Look-ups in named tables: a row name and a column name give one cell, copied from the table.

Sinuna:
|  | Fot | Girinel |
|---|---|---|
| Meduza | 59 | 54 |
| Popod | 24 | 23 |
| Mer | -67 | -45 |
| Gur | 88 | -51 |

Girinel of Meduza = 54
Fot of Mer = -67
Girinel of Popod = 23
Fot of Popod = 24
Fot of Meduza = 59
Girinel of Gur = -51
Girinel of Mer = -45
Fot of Gur = 88

Subak:
,Fum,Ruk,Taf,Dad
Zikape,-487,126,-669,-882
Pokav,-681,-715,691,-409
Dopi,-531,151,-975,-652
Pag,-700,-627,881,-580

What is the Fum of Zikape in Subak? -487
What is the Fum of Pag in Subak? -700
What is the Dad of Pokav in Subak? -409
What is the Fum of Pokav in Subak? -681
What is the Taf of Dopi in Subak? -975
What is the Dad of Zikape in Subak? -882
What is the Ruk of Pag in Subak? -627

Nek:
           Kis  Logodod  Gasuri
Lebikon   2775     1727    3266
Pumimoz   2723     2447    2119
Kon      -9537    -4082   -9284
Vizunog   2906     2481    2272
Nebezu    3225     1639    1894
Fug       -488     2726    6130

Nebezu, Gasuri => 1894
Pumimoz, Logodod => 2447
Kon, Gasuri => -9284
Pumimoz, Gasuri => 2119
Pumimoz, Kis => 2723
Lebikon, Gasuri => 3266
Fug, Kis => -488
Vizunog, Kis => 2906
Nebezu, Kis => 3225
Lebikon, Kis => 2775
Kon, Kis => -9537
Fug, Logodod => 2726
Kon, Logodod => -4082
Vizunog, Logodod => 2481
Fug, Gasuri => 6130
Lebikon, Logodod => 1727
Vizunog, Gasuri => 2272
Nebezu, Logodod => 1639
Which row has the largest Logodod? Fug

Fidi
         Rideta  Fek  Batava  Zir  Kaz  Robas  Zininet  Maf  Tifi
Bak          24   31      72   61   92     17       47   30    59
Gaba         79   14      20   84   30     24       70   50    87
Lon          39   82      50   58   54     25       88   24     9
Dip           4   43      67   87   52     54       77   29    62
Kisikin      77   21      42   40   15     58       49   33    39
Tanizu       49   28      25   34   71     47       58   86    28

Dip, Fek -> 43
Dip, Zininet -> 77
Gaba, Robas -> 24
Lon, Tifi -> 9
Lon, Fek -> 82
Kisikin, Zir -> 40
Tanizu, Tifi -> 28
Dip, Zir -> 87
Gaba, Kaz -> 30
Tanizu, Batava -> 25
Kisikin, Rideta -> 77
Gaba, Fek -> 14
Dip, Batava -> 67
Bak, Kaz -> 92
Kisikin, Zininet -> 49
Dip, Tifi -> 62
Dip, Kaz -> 52
Bak, Tifi -> 59
Bak, Zininet -> 47
Kisikin, Fek -> 21
Row with the largest Zir: Dip

Table Mos
	Lebe	Vube	Bilunuf	Dem	Mafod
Tutidiv	630	727	465	520	303
Mabekop	550	680	369	581	266
Sume	193	540	626	765	339
Lili	471	494	369	213	411

Lili, Bilunuf: 369
Lili, Lebe: 471
Sume, Bilunuf: 626
Lili, Vube: 494
Mabekop, Dem: 581
Tutidiv, Vube: 727
Tutidiv, Dem: 520
Mabekop, Bilunuf: 369
Sume, Mafod: 339
Lili, Mafod: 411
Sume, Lebe: 193
Tutidiv, Bilunuf: 465
Mabekop, Mafod: 266
Sume, Vube: 540
Sume, Dem: 765
Tutidiv, Mafod: 303
Tutidiv, Lebe: 630
Mabekop, Lebe: 550
Lili, Dem: 213
Mabekop, Vube: 680

Table Gunug
	Fabut	Nive	Fek	Tud
Pidu	137	224	182	189
Pom	188	72	241	108
Tuvedu	118	176	211	187
Mororo	200	205	218	118
Fineb	147	156	30	238
Zapezu	81	141	199	238
Rizud	126	197	102	234
Tisos	211	206	172	126

What is the Fabut of Pidu in Gunug? 137
What is the Tud of Fineb in Gunug? 238
What is the Nive of Tisos in Gunug? 206
What is the Fek of Tuvedu in Gunug? 211
What is the Nive of Pidu in Gunug? 224
What is the Fabut of Pom in Gunug? 188
Which row has the largest Fek? Pom

Dokuza:
|  | Leg | Nud | Vuko | Malunar | Fir | Piril | Tes |
|---|---|---|---|---|---|---|---|
| Pas | 547 | 699 | 717 | 661 | 627 | 452 | 648 |
| Godeto | 606 | 687 | 759 | 724 | 652 | 813 | 607 |
| Rubo | 609 | 676 | 602 | 684 | 724 | 644 | 656 |
| Kotasu | 770 | 639 | 176 | 589 | 614 | 588 | 699 |

Malunar of Godeto is 724
Vuko of Godeto is 759
Fir of Rubo is 724
Piril of Rubo is 644
Tes of Kotasu is 699
Vuko of Kotasu is 176
Fir of Godeto is 652
Piril of Kotasu is 588
Tes of Godeto is 607

Manovut:
          Lor   Nav  Guler   Duz  Lalapo  Memefo  Kekufe  Kerena
Ralimas    88  4292   1076  8269    1389    2790    1224    3276
Lubami   1281   410   2922  6877    2813    5491    2290    3297
Dafit     278  2744   1675  8255    1822    3956    1523    3361
Kaz       153  3513   1385  8358    1614    3403    1381    3289
Tubedod   952   891   2682  7352    2572    5224    2131    3335

What is the Duz of Dafit in Manovut?
8255
What is the Kekufe of Lubami in Manovut?
2290
What is the Guler of Ralimas in Manovut?
1076
What is the Kekufe of Dafit in Manovut?
1523
What is the Lalapo of Kaz in Manovut?
1614
What is the Nav of Ralimas in Manovut?
4292
What is the Memefo of Kaz in Manovut?
3403
What is the Kekufe of Kaz in Manovut?
1381
What is the Guler of Tubedod in Manovut?
2682
What is the Lalapo of Ralimas in Manovut?
1389
What is the Nav of Dafit in Manovut?
2744
What is the Lor of Lubami in Manovut?
1281
What is the Memefo of Dafit in Manovut?
3956
What is the Nav of Kaz in Manovut?
3513
What is the Nav of Lubami in Manovut?
410
What is the Lor of Dafit in Manovut?
278
What is the Guler of Lubami in Manovut?
2922
What is the Kerena of Tubedod in Manovut?
3335
What is the Memefo of Tubedod in Manovut?
5224
What is the Duz of Kaz in Manovut?
8358

Buri
|  | Filazo | Lilik |
|---|---|---|
| Penog | -54.609 | -45.975 |
| Zub | -31.743 | 43.402 |
| Labifu | 63.533 | 56.318 |

Lilik of Penog is -45.975
Filazo of Labifu is 63.533
Filazo of Zub is -31.743
Lilik of Labifu is 56.318
Lilik of Zub is 43.402
Filazo of Penog is -54.609
Which row has the largest Filazo? Labifu

Dit.tsv
	Gufer	Vepuful	Puf	Mis	Gok	Vip	Pubo	Momeze
Tus	9.3	9.5	0.7	1.2	0.6	9.1	0.6	9.3
Pum	9.4	9.2	1.1	0.5	0.6	9.4	9.2	9.3
Gipim	0.8	9.3	9.4	5.2	9.4	0.5	0.6	0.6
Pusado	0.4	9.1	0.6	1.2	9.4	2.7	9.4	0.5
Setuz	9.2	0.9	9.3	9.3	1.2	9.5	0.6	9.3
Fus	9.2	0.4	0.5	9.4	0.6	2.6	9.3	9.3
Sasorin	0.6	0.5	8.7	0.5	1.2	0.5	0.4	0.6
Rurepe	0.5	0.5	9.4	9.4	9.2	0.7	9.4	0.6

What is the Pubo of Tus in Dit? 0.6
What is the Vip of Setuz in Dit? 9.5
What is the Vepuful of Tus in Dit? 9.5
What is the Mis of Fus in Dit? 9.4
What is the Gufer of Fus in Dit? 9.2
What is the Momeze of Pum in Dit? 9.3

Table Det
columns: Zegak, Funuvab, Vemar, Fufo, Paveno, Nik, Sudokoz, Kope
Piga: [0.225, 0.412, 0.763, 0.730, 0.430, 0.496, 0.585, 0.284]
Kifer: [0.280, 0.405, 0.732, 0.432, 0.399, 0.545, 0.441, 0.276]
Nup: [0.660, 0.296, 0.458, 0.179, 0.365, 0.402, 0.351, 0.710]
Dar: [0.487, 0.160, 0.122, 0.112, 0.453, 0.476, 0.536, 0.591]
Zepal: [0.420, 0.516, 0.387, 0.487, 0.540, 0.526, 0.550, 0.497]
Kun: [0.439, 0.511, 0.596, 0.647, 0.472, 0.535, 0.507, 0.281]
Nep: [0.343, 0.096, 0.410, 0.206, 0.232, 0.536, 0.558, 0.579]

Nep, Zegak: 0.343
Kifer, Sudokoz: 0.441
Dar, Fufo: 0.112
Dar, Paveno: 0.453
Kifer, Vemar: 0.732
Nup, Paveno: 0.365
Kifer, Funuvab: 0.405
Nep, Nik: 0.536
Nep, Kope: 0.579
Kun, Nik: 0.535
Kun, Sudokoz: 0.507
Zepal, Kope: 0.497

